Below is a small trained network, with its code and all its weights. Each question gives an input and a class and asks what happens when units are switched off, that is, made to give their printed mean instead of their output.

import numpy as np


def w(rows, s, z=0):
    codes = np.array(rows[::2]) - 128.0
    scale = np.full(codes.shape[1], s)
    scale[-1] = z or s
    return codes * scale


def f(y):
    return np.maximum(y, 0)


def log_softmax(a):
    a = a - a.max(-1, keepdims=True)
    return a - np.log(np.exp(a).sum(-1, keepdims=True))


def net(x, mask):
    res = np.array(x, float).reshape(1, 5) / 4 @ E
    y = f(res @ A[0][:, :-1].T + A[0][:, -1])
    res = res + np.where(mask, y, B[0][:, -1]) @ B[0][:, :-1]
    return log_softmax(res[-1] @ U[:, :-1].T + U[:, -1])


A, B = {}, {}
E = w([
[180,52,206,82,224,133,76,96,109],'x0',
[74,165,98,75,174,198,40,159,32],'x1',
[98,86,184,139,7,252,120,74,156],'x2',
[134,80,146,11,19,34,100,168,90],'x3',
[224,136,127,237,65,118,82,85,41],'x4',
],0.011)
A[0] = w([
[125,139,127,208,183,181,138,82,146,94],'n0',
[161,145,134,175,135,97,120,160,73,126],'n1',
[171,139,142,177,61,124,111,87,49,89],'n2',
[123,90,118,92,75,49,95,145,105,101],'n3',
[167,87,90,156,105,121,102,106,121,88],'n4',
[184,70,211,104,172,156,89,102,137,78],'n5',
[43,131,148,60,138,147,134,143,246,54],'n6',
[153,131,141,153,94,96,134,146,165,78],'n7',
[83,106,190,133,46,200,130,54,150,52],'n8',
[123,189,157,196,165,197,162,111,175,69],'n9',
[139,160,169,65,70,109,130,129,138,69],'n10',
[128,139,136,100,108,200,114,117,102,116],'n11',
[78,158,90,146,89,118,114,156,139,79],'n12',
[70,189,87,120,101,146,141,133,74,104],'n13',
[137,89,170,76,32,92,113,166,92,72],'n14',
[86,164,107,167,60,122,185,149,133,64],'n15',
[127,183,74,132,65,129,141,143,157,81],'n16',
[160,206,118,136,172,60,143,174,109,1],'n17',
[101,187,122,74,117,215,38,149,44,53],'n18',
[168,62,202,107,166,127,100,100,108,62],'n19',
[138,206,80,146,68,128,139,149,136,49],'n20',
[161,105,132,176,105,134,89,127,96,66],'n21',
[193,81,150,145,69,84,213,63,251,58],'n22',
[184,165,150,180,97,139,96,89,102,56],'n23',
[107,132,168,130,54,192,107,67,152,55],'n24',
[155,115,161,162,142,78,189,116,136,101],'n25',
],0.013,0.0093)
B[0] = w([
[153,214,212,192,79,165,112,150,190,227],'n0',
[62,102,137,82,141,94,176,165,168,188],'n1',
[83,64,173,79,125,150,204,191,130,215],'n2',
[144,205,181,211,137,158,132,159,193,203],'n3',
[115,88,130,128,124,135,147,175,137,166],'n4',
[197,99,111,103,29,137,152,39,70,207],'n5',
[84,32,175,66,126,175,225,196,141,220],'n6',
[120,121,73,134,135,153,95,128,115,164],'n7',
[119,194,55,93,180,38,157,115,188,218],'n8',
[155,184,201,215,131,170,145,156,143,221],'n9',
[146,183,196,182,135,155,128,158,150,171],'n10',
[108,158,79,98,179,86,106,124,121,175],'n11',
[161,99,136,125,105,142,126,72,141,168],'n12',
[134,72,121,146,134,138,103,61,103,181],'n13',
[152,233,211,198,120,194,120,158,164,208],'n14',
[194,86,100,95,93,163,133,48,67,192],'n15',
[221,94,141,115,90,143,134,89,81,183],'n16',
[148,172,97,78,204,49,139,105,201,194],'n17',
[78,70,106,198,177,125,29,112,138,218],'n18',
[198,98,110,112,77,133,137,55,103,196],'n19',
[170,97,174,75,106,119,121,78,114,179],'n20',
[81,91,146,85,171,140,161,133,121,175],'n21',
[50,81,102,161,218,133,1,108,56,252],'n22',
[111,56,145,93,148,170,163,208,158,194],'n23',
[130,201,55,73,176,40,157,115,164,200],'n24',
[90,110,116,159,161,100,106,116,116,195],'n25',
],0.0097,0.019)
U = w([
[148,222,189,201,121,203,134,162,169,106],'0',
[56,57,159,86,129,171,219,199,159,118],'1',
[51,97,113,171,158,141,1,104,125,111],'2',
[241,99,134,108,91,156,141,32,122,115],'3',
[134,210,96,90,174,18,161,137,181,134],'4',
[82,163,150,169,88,140,142,131,136,252],'5',
[123,145,70,118,71,117,147,194,110,119],'6',
[111,145,93,126,76,145,150,177,87,120],'7',
],0.012,0.031)

Each question gives the input, the list of numbers given to net, and the class t.
The units are the neurons (one row each of A and B). Each row of codes is followed by its name. A weight is (code - 128) times the scale printed after its matrix; where a second scale follows, it is the last column's (A, B and U).
mask holds one flag per neuron, in row order. A switched-off neuron (its flag False) gives its mean, the last column of its row in B, instead of its output. The means were averaged over made-up inputs and are rounded, as every weight is.
A unit's drop is (log p(t) with every unit on - log p(t) with that unit switched off) / (log p(t) with every unit on - log p(t) with every unit switched off).
The circuit of an input: a set's keep is (log p(t) with only the set's units on - log p(t) with every unit switched off) / (log p(t) with every unit on - log p(t) with every unit switched off). Starting from the 12 units with the biggest drops (on a tie, the unit counted first), units are removed one at a time, each time the one whose removal leaves the highest keep (on an exact tie, the one counted first), for as long as the keep stays at least 0.8.
units of the circuit, in order: the units of the circuit, biggest drop first
k most important neurons: the k neurons with the biggest drops, biggest first
drop of u: that unit's drop, to one decimal
input [-5,0,-6,1,5], class 4: units of the circuit, in order	n17
input [5,3,5,3,5], class 1: 2 most important neurons	n2, n23
input [-8,-1,-8,3,4], class 3: 2 most important neurons	n16, n15
input [0,-7,8,-3,7], class 4: 4 most important neurons	n8, n24, n6, n18
input [7,1,3,2,-6], class 3: 3 most important neurons	n5, n19, n2
input [-1,1,4,-1,-3], class 4: units of the circuit, in order	n8, n24
input [4,-7,1,-6,6], class 2: 3 most important neurons	n22, n14, n6
input [2,8,5,7,8], class 1: 2 most important neurons	n2, n22
input [7,1,8,-2,2], class 4: 2 most important neurons	n8, n24
input [6,-7,-5,6,1], class 2: 4 most important neurons	n22, n0, n9, n25
input [7,6,4,6,-2], class 3: 3 most important neurons	n5, n19, n22
input [-5,-7,-6,4,-8], class 1: 2 most important neurons	n6, n18
input [-5,-1,2,-4,0], class 3: 2 most important neurons	n15, n14
input [8,7,4,1,-4], class 3: units of the circuit, in order	n5
input [1,5,0,2,5], class 1: 3 most important neurons	n22, n2, n1
input [4,-4,7,8,2], class 0: 3 most important neurons	n14, n3, n10
input [-7,7,-5,5,-5], class 2: 2 most important neurons	n18, n5
input [2,3,-5,7,-6], class 0: 2 most important neurons	n3, n14
input [-8,3,0,1,3], class 3: drop of n23	0.0
input [-5,-4,8,4,1], class 4: units of the circuit, in order	n8
input [0,7,6,8,-6], class 0: drop of n22	0.1
input [-4,-4,8,0,2], class 4: drop of n24	0.3
input [5,-2,-1,8,3], class 0: drop of n14	0.1
